Each row is followed by its class.
[  91 -490  432  -37 -217  436 -125  102   91  407  -69  320  -72  322
  -24  112   77 -332 -536 -503   -2 -120  -42   83  137   46 -380 -340
 -299 -160 -349  277  326  185  -78  -14 -177   94]	K
[  64 -176  439   37  -43  536 -113  356 -209  514 -189   42   97  436
  251 -102 -105 -170 -413 -328 -158 -330 -275  168  141  167 -558  -27
    9    5 -595  179  -73  413   32  -32 -379   13]	G
[ 699  275 -512  113   39   75   16  118  145   98   18  135 -170   96
 -349 -119  270  244 -167   77    1  302  365 -346  117 -131 -267 -611
 -151  -12 -534  -82 -155  -61   34  -25 -124  286]	D
[ 496  153 -411  151 -197  -97  101   24   68 -101  114  -41 -155 -117
 -199 -207   58   45   71 -123  140  295   30 -107   48 -308 -151 -212
 -188  -99 -225 -337 -122  107  210    6   45  133]	R
[ -26 -245  459 -115 -269  345  -85  140  189  614  -95   69   49  538
  295  -37  -42  -91 -252 -173  -91 -170 -327  152  -80  -45 -629 -326
 -104  -37 -117  239 -124  542   28   91 -143 -245]	Y
[-187 -169  195  -58 -451  557 -303  152   64  421   74  210   76  289
 -116  -66  -29 -187 -101 -294 -361 -217 -603  199  350  307 -285 -294
 -285  396 -243  299  172  230   52   99 -127  -78]	S
[ -68 -348  249 -212 -211  525 -350  314  199  728  120  371   28  637
  102 -161 -258 -233 -328 -564  -72   17 -350  177  411   95 -407 -214
  203   43 -331  538  199  166  163  177 -147 -450]	L
[-278 -182  291   17  -39  381 -179  282   96  261  -94  263   98  404
   25   24  -42 -243 -637  -91   32 -219 -530   49  315  398 -156 -484
  120   72 -125  207  528  252  -68  -71 -362 -286]	G
[ -60 -305  106   83 -367  300   50  216 -120  539  162  391   31  382
   81 -375 -225 -297 -340   79  -57    8 -245   35  431  146 -213 -514
 -225   76 -130  295  286  281   52   35 -178 -271]	D
[-394 -163  458  -12  -51  656 -184  264   -3  126   10  326   57  680
  -58  -40   32  -32 -406 -539 -200 -227 -372    3  171   23 -365 -351
 -106  134 -195  503  189  301    0  -33 -260  -37]	Y
[  19 -143  521 -154 -400  255  -24  116  135  693  -46 -211    0  565
  294    9   79  -30   32  -91   39 -173 -367  161    7  -21 -650   12
  -15  -35 -343  129 -241  509 -121  151 -170 -191]	S
[-116 -300  324  -89 -258  377  -52    6  -28  488   -4  254   -4  371
   73  -11 -119  -31 -563 -360  -45 -126 -277   81  148  107 -233 -337
   80 -152  -42  341  369  346   -2   33 -176 -265]	L
[ 212 -152  245  -70  -76  441 -275 -109  159  814 -100  -12    3  346
   57   93   28 -197 -143 -485  -68 -147 -270  283  133  110 -671  -24
  106  171 -144  120  -54  258  132  321  -96  -68]	B
[  50 -306  306 -197 -554  563  -57  237   88  481   64   34   77  507
  -36 -226  -27   15 -227 -143  -37 -156 -698  163  284  239 -178 -209
 -126  156 -274  268  242  320  -12   48 -268 -270]	G
[ -13 -151  177    8   11  241  -32  182 -258  429   74  426  167  208
 -335 -246    9 -200 -617 -102  104  -91 -439   48  362  218  149 -596
 -225  276 -216   55  431  314  -82 -342 -326 -261]	L
[  27 -429  373 -120 -207   89  153  284 -106  380  147  177  306   51
  -90 -194 -256 -101 -486   23   -1 -296 -414    8   68  459 -201 -340
 -290  -62  -58  370  384  225  -47   18 -235  -52]	A
[ 601  495 -173  216 -163  392   30 -316  453 -280   90   22 -153   50
 -380  141  308   99  275  -11  -14  200  255 -201  174  -90 -347 -121
  196  -24 -180  -59  -69 -349  153  317  110 -248]	G
[ 724  232 -360  444  -50   63   58 -111 -137  198  238  262 -135 -287
 -414 -325  -37  136 -514   87   81  234  209 -222  364 -119 -154 -687
  -14  -98 -167 -225  330  -14   83  -85 -209    2]	Y
[-161  103  410   15 -335  489  167  135  107  629  212  110  233  300
   26 -131  -92  148 -234 -267  -91  -93 -339  252   24   -9 -278  -95
  -75  238 -172  295  -22  494  -84  -31  -18 -240]	S
[-285  129  445 -123   33  453  159  282   75  582  -94   61  -44  573
  306   -7    2 -320 -341 -394   31 -152 -298  276 -121   15 -647 -122
   24   72 -294  350 -137  511  -97  114 -271 -216]	Y
[-156 -120  413  107 -139  758 -401  154   56  481 -143  259   86  532
   55    6  -91  -37 -282 -392 -403 -169 -515  211  396  219 -429 -375
 -150  185 -283  286  262  141  126   57 -221 -149]	R
[ 632  294 -420  230 -247  199  -20  274    9 -386   57  273  -94  -56
 -537 -269  228  431 -387  279  -37   96  155 -394  279  167  -37 -542
  -34   90  -90 -176  210  -54   -9 -175 -209    1]	K
[ 400  473 -628   86  118  325 -160   -5    3  -93   10  472 -128  426
 -222 -243  -67  268 -332 -413   73  266  320 -170  426 -156 -107 -314
  365 -258 -434  -37 -106 -292  294    0  -97 -205]	E
[ 489  124 -329   54  160  -14  162  -73  -66 -109   45   -7   -6  -53
 -223  -14  -78  158 -172   79   90  253   84 -115   89  -12 -104 -258
   84 -355 -186 -177  114 -135  157  -27 -154   50]	X
[ 493  255 -654  312 -140  170  -84 -173  143 -237  275  193  -63  -16
 -235  -45 -166  242 -104 -174   55  206  257 -172  398  -78  -14 -285
  288 -202  -38  -64 -100 -199  195  195  -54  -72]	B
[ 415  433 -392  311  168  302 -487  152   45   31   73  348  -40   92
 -227  -22  202  321 -328 -309 -235  392  381  -71  250 -175  -79 -224
  299  125 -260 -234  -34   -3   90 -200 -117   -6]	X
[-251 -307  530  -60 -224  310  -25  202   58  582  -20  369  185  595
  256  -55  -78 -252 -408 -288  -78 -114 -340   32  201  223 -304 -178
 -266  -69 -330  435  402  228 -137 -212 -223   63]	S
[ -12  -87  323  -78 -381  215   25   44  161  686  199   91  140  384
  168   12 -174  -86 -246 -124   49  -47 -446  246  209  141 -320 -338
   41 -116 -239  437    1  301 -110  225 -116 -387]	L
[ 296  391 -570  200  315  385 -117  101  192 -330   14  406 -223  185
 -454  -11  135   79 -428 -477    0  312  307 -233  259 -181 -273 -688
  200  -27 -242  169  126 -281  216   52  -62   74]	K
[ 248  167 -450  237   17   41 -199  -50   38 -198   99  390 -106  199
 -288 -141  105  161 -314  -62   -9  431  115 -210  399  -24  -32 -353
  249 -169 -140  291  163 -252  165    8 -144    4]	K
[ -45  -79  466 -266 -355  546 -206  319  107  410   25  509   57  825
   -9 -212  180  172 -435 -426  -50 -122 -343  -71  172   51 -290 -190
 -100   19 -346  562  132  355  -46 -190 -148 -158]	N
[ -63 -197  474 -335  -38  396  248   59  265  446   25   23   82  647
  279  111 -223 -361  -79 -330  284 -186 -355  249   53  137 -444 -175
  252 -229 -220  261   -7  324   20  227  -35 -590]	N
[ 501  122 -484  446  -96  189   18 -123   45  -76  169  241   86 -296
 -347  -25   -4  381 -254   42  -84  379  140 -180  120 -342  204 -358
 -190  150   90 -340    6   92  283 -346  109  118]	R
[ 684  422 -281   84 -201  -79 -102 -244  152   92   56  -32 -148  -14
   20  -26  247  151  -67   33  166  239   -1 -208   82  -70 -286    4
  268 -250 -246 -126 -211  -90   97  166  -63 -287]	N
[ -88 -148  175 -210 -206  530  163  234  110  342  102  207   73  529
   21 -154 -256  -47 -444 -482  137  -95 -668   54  258  222 -268 -546
   74  -69  -57  420  413  239  145   29 -161 -399]	R
[ -42   69  146   19 -148  409  190  102  133  540  116  371   90  374
  -37    0 -112 -223 -411 -296  149 -129  -55  113  209   74 -232 -413
  -83  107 -302    4  116  373  -70 -128  -60 -249]	S
[-184 -362  246 -123 -140  313  291   82  -65  404  128  421   17  702
  300 -147 -346 -493 -390 -224  201  167 -315  163  354  151 -241   29
  105 -347 -137  591  398  117   45  148 -165 -188]	D
[-204   57  382 -173 -274  315 -258  146  -50  440   52  563   10  567
 -150  -20  189 -212 -513 -470   81 -286 -193   77  281  182 -254 -401
 -132   79 -252  183  170  363 -132   77 -198 -475]	L
[ 699  245 -416   88   81  141  182 -294  -46 -207   53 -111 -288 -186
 -264  -12    7 -222  103  194  139  147  -32  -68  164 -204 -104 -101
   99  -13 -271 -372 -264   32  244   36   34 -133]	K
[ 727  272 -476  292  -98  -42   53 -250  165  219  128   82  -29 -152
 -141  -23  121  222 -246   80  132  288  291 -231   84 -168  -15 -318
   66  -31   -4 -233  -92  -59    1  -36 -109 -126]	L
[ 625   85 -504  231  135   43  -74   10  342 -410   53  -57  -10 -116
 -283  307  169   23 -176 -269  324  225  203 -248  123  -63 -111 -610
  396 -144   20 -158 -102 -230   13   52 -117 -155]	L
[ -54 -215  254   74 -303  390 -262   60  171  533   32  200   88  410
  272   -8 -237  -18 -483 -203  -71 -251 -354   67  256   47 -298 -382
  -97 -224 -252  427   -4  151  -31   -4 -218  -83]	X
[  30 -406  543 -227 -178   52   16   -3 -136  622  125  314   75  332
  218 -185 -174 -577 -235   47  165 -157 -550   75  273  102 -176 -299
 -242 -120 -271  274  297  240   -9  -91  -16 -359]	N
[ 431  572 -316  328 -209  109  159 -139    9  292   40  125  -48  256
  -57 -139  321  452 -155  138  -22  441  315 -186   79  -77 -316 -144
  177  -19  -11  130 -177   11   18  -51 -142  -19]	A
[ 452  603 -425  271  285  397  -84  138   39  421  151   81 -208 -177
 -162  -73  174  125 -302 -206 -206  365  293  -94   28 -300 -360 -422
  286  414 -176  -65 -122  175  131 -154  -48  -47]	X
[ 627  258 -221  184   56   31 -132 -181  184    4   95 -151  -98  -24
  -30  159    6   11  179  -98   46  210  277  -73  166 -259 -464 -300
   58 -352 -407 -340 -314  -81  190  377  -24 -169]	D
[ 605  298 -481  454  238  162   47   45   -4   70    1  182 -135 -283
 -485 -162   93  103 -322   30  -54  256  556 -136  184 -121 -251 -516
  153  166 -335 -295  -38   54  199 -150  -23  149]	K
[  56 -609  293 -101 -518  364  321  178 -270  200  222   83  159  304
   11 -161 -261    0 -350  220  -19   20 -653   61  306  291  -34 -458
   16 -198  -42  521  467  244  -29   15 -215 -268]	G
[ 700  168 -250  211  -36   74  236  -32  -85  195  122  -76  -26  -43
 -263 -103  125  145  -11  240  -35  201  187 -203  112   56 -193 -276
  -23  125 -231 -304   19  129   21 -143  -75  198]	A
[ 776  478 -337  154  147 -142  -58  -85    6  226   84  101 -131 -293
 -198  -59  247   -8 -224 -231  347  175  449 -243  141 -165 -164 -222
   99 -108 -337 -287 -168  -65   62 -132  -76   27]	D
[ 436   -5 -539  404   10 -135   70   76  213 -352   90  367   78 -282
 -387  -25  -66  147 -526   40  363  209  395 -253  210  -67  166 -647
  161 -244  169  -86  167 -128  -16 -304 -104  155]	S
[ 337  118 -310  352  -47  259 -123 -164    9 -207   47   43  -61 -106
 -251  -42  -22  436 -114  178 -433  308   36 -157  243  -34  -75 -373
  121  -47 -126  145  210 -261  172   42   62  220]	K
[-101 -372  248 -135 -381  419   38  419  -69  284  136  266    9  487
  109 -157 -219 -274 -510 -363  130   76 -464  102  345   53 -285 -311
 -108 -325 -482  246  334  208   48   -4 -298 -316]	E
[ 512  600 -405  297  212  234 -333   89  114  155   16  303   -8   93
 -226  -44   75  402 -432 -359  -37  121  444  -80  278  -80 -310 -513
  354  -51 -225 -100  -69    3  130   35 -213  -40]	G
[ -57 -202  337 -145 -319  543 -106  183  265  464   69  118  -55  317
  107   30 -101 -263 -233 -484  -26 -110 -316  208  134  -86 -394 -280
 -193  -44 -317  256   67  260   35   84  -98 -180]	E
[ 618  303 -507   94  221   48 -175 -118  -18  435  -92  289 -228  -12
 -211 -260  159  179 -292 -114 -134  228  479 -268  181  -86 -105 -530
  -37  132 -240 -239  248 -108  112 -137    7  287]	D
[ 270  183 -423  291   49  207 -158   23  286 -262  107  342 -263  131
 -120    8   18 -208 -394 -164  135  399  137 -214  347  -68 -204 -509
  476 -220 -118   72  241 -246  113  120 -153 -348]	Y
[-276 -367  501 -346 -357  248  -76   25  301  608  -15  313   88  683
  433  -18 -184 -338 -312 -392   91 -356 -404   14   76  157 -396 -367
 -101 -224 -105  492  164  309  -55   71  -72 -427]	S
[ 534  363 -164  370   86  114  164 -321  180  241  -79  146 -291   65
   31 -110  260 -313    7 -179   52  171  689 -260   48 -206 -395  -24
   45   14 -283 -337   -6   49   72  -56   88  176]	D
[-119 -397  525 -348  -93  530  -62  -92  -47  533  -96  146 -133  414
  124  -25   47 -241 -267 -589 -106 -192 -254   90  -80   21 -373   70
  102  -27 -203  567   95  323   76   88  -81 -189]	B
[-148 -218  482  -91 -336  387 -170  161  -94  663  -66  294  -74  402
  196 -200  -10  -75 -524 -514  -28  -57 -137  177  174  -30 -318 -116
 -298 -263 -346  422  284  244  -72   29 -306  -22]	D
[ 327  244 -521  361  -84  144   23   36  -38  -68   17  413  -89   16
 -225 -126 -114  120 -462   30   68  256  235  -92  377  -51   78 -362
   75 -132  -57  -46  147  -93   66 -192 -178  101]	L
[  60  125  454  -78 -256  285  -50  341  145  899   30   40   66  166
  -38 -137   36  -65 -130 -236    8 -137  -98  278  109  146 -574   59
 -159  160 -540  240 -105  347 -100   30 -245  -30]	S
[ 644  116 -249  204  121  -62   31 -207  -86   -5    3  202  -62 -275
 -357  -46   66   16 -353  103   55  376   53 -164  190   -8 -110 -319
   31 -319 -406 -214  352 -190  206 -109  -13   88]	N
[ 392  272 -642  204  -77  215 -260  213  361 -117   47  410  -93  140
 -404 -143   21  332 -353 -155   23  340  233  -64  319  -45  -57 -535
  257   41  122  233   83 -270   38   94 -125   35]	L
[ 369  248 -590  272  -44  287 -265  143  198  -71  113  309 -184 -118
 -237 -114  -41  114 -283 -149  -93  197  373 -229  457   53   64 -570
  190   35 -164  -25  237 -412   61  -48 -141  -45]	E
[ 576  502 -680  391 -129 -270   20  135 -136 -177  197  326  -49 -449
 -287 -299  118  117 -345   35  360  300  440 -275  189 -217   43  -97
   68  -54  -44 -377 -181  -62  199 -213  -48 -111]	N
[ 449  510 -650  374   62  425 -229   99   -8  264   51  376 -170   70
 -302 -274   76  562 -501 -264 -229  264  621 -201  246 -209 -160 -468
  287  195  -96 -190   52   -7  176 -169  -88   57]	X
[-111 -555  413 -201 -226  263 -111  214  178  557  -10  367    7  414
  319   67 -149 -601 -644 -101   92 -216 -540  -53  201  231 -361 -540
 -233 -173 -168  487  424  122 -102    6 -238 -230]	E
[ 393  390 -242  209  137  199  -12  -67   57  179   90  163  -33  234
  -33 -114   22  382 -215  -47 -110  388  265 -114  163 -204  -96 -216
   97 -142 -261  -89   36   87   57  -56 -161   25]	D
[ 570  445 -610  259 -305  122  233   30  161  -56  128   91  -38   60
 -211 -236   87  343 -114  -27  332  294  338 -184  236    6  -15  -68
  390 -108 -251 -214 -246  -96  135  -54  -70 -299]	N
[ 148 -333  294 -315   56  120   21  239 -198  514    3    6   -8   83
  138  -90 -247 -357 -474 -250  278 -220 -528  178   45  -68 -360 -290
  -63 -127 -196  179   55  328   97    2  -99 -211]	K
[  -5  149  232  -44 -155  319   88  209 -199  480  141  310  -17  293
  -67 -280  -47 -204 -269 -384    5  -62    5  252  176  -32 -427 -130
 -167   47 -407  226  -77  303   42  169 -103 -254]	K
[ 399  358 -390  299  -99   -4   27  -20  -53 -201  -10  227 -106 -255
 -270  -14  117   84 -132  253   26  174  272 -317  240 -115  -14 -423
 -230  -33 -137 -398  144 -197   66 -314   -5  119]	S
[ 703  423 -442  241  -81  245   98   30  277 -152  180   88 -217 -155
 -262   47  126 -219   57 -207  130  314  354  -71  204 -164 -350 -163
  102   87 -205 -338  -80 -148  147  124  149  -66]	K
[ 354  478 -216  425   97  202   44  -75  237 -162  104  352  -90   70
  -63  296  198 -107 -218  -79   50  265  518 -245  148 -178 -264 -387
  -28  -47    5 -258  116 -217  -75  -53   -4   -2]	Y
[  72 -282  435  -62 -392  105    5  129  138  290   75  151  106  186
   74   23   35 -233 -387  -33  277 -325 -366   -2   45   47 -233 -464
 -326 -158   72  248   71  279 -210 -140 -145 -100]	X
[ 135  336 -567  359 -241    4 -133 -148  257   43  205   15 -117  -63
 -157 -169   53  259 -182  -31  168  493   54  -15  308 -220   95 -159
  264  -65 -106  -88  -13 -242  138  187  -67 -375]	K
[ 292   30 -532  282 -259  249 -307 -211  218 -316   88  325 -165    0
 -401 -209 -114  217 -221 -137  -66  500  119  -28  440 -138  242 -277
  165 -336 -268 -107  311 -474  255  113   20 -210]	A
[-141 -234  350   -9 -223  245 -102  106 -160  310  169  190  194  269
  -28   43 -112 -161 -190 -174  -31  -66 -440  230  195 -101 -244 -250
 -183   19 -229   83  -97  534   68  -47  -96 -230]	S
[ 515  218 -461  172  270  181 -176 -148   47   38  135  321  -79  -30
 -200    1  -70  129 -395 -109   19  451  137 -195  299 -244   73 -524
  165 -232 -363  -75   87 -183  184 -145 -132 -187]	B
[ 699  431 -517  190  -73  321   23   46  211  -12  296  211  -65 -145
 -334  -84 -226  277 -214  -48   87  271  197  -37  342 -123  -72 -343
  186 -172 -329  -67 -142 -113  134   81  -71 -151]	B
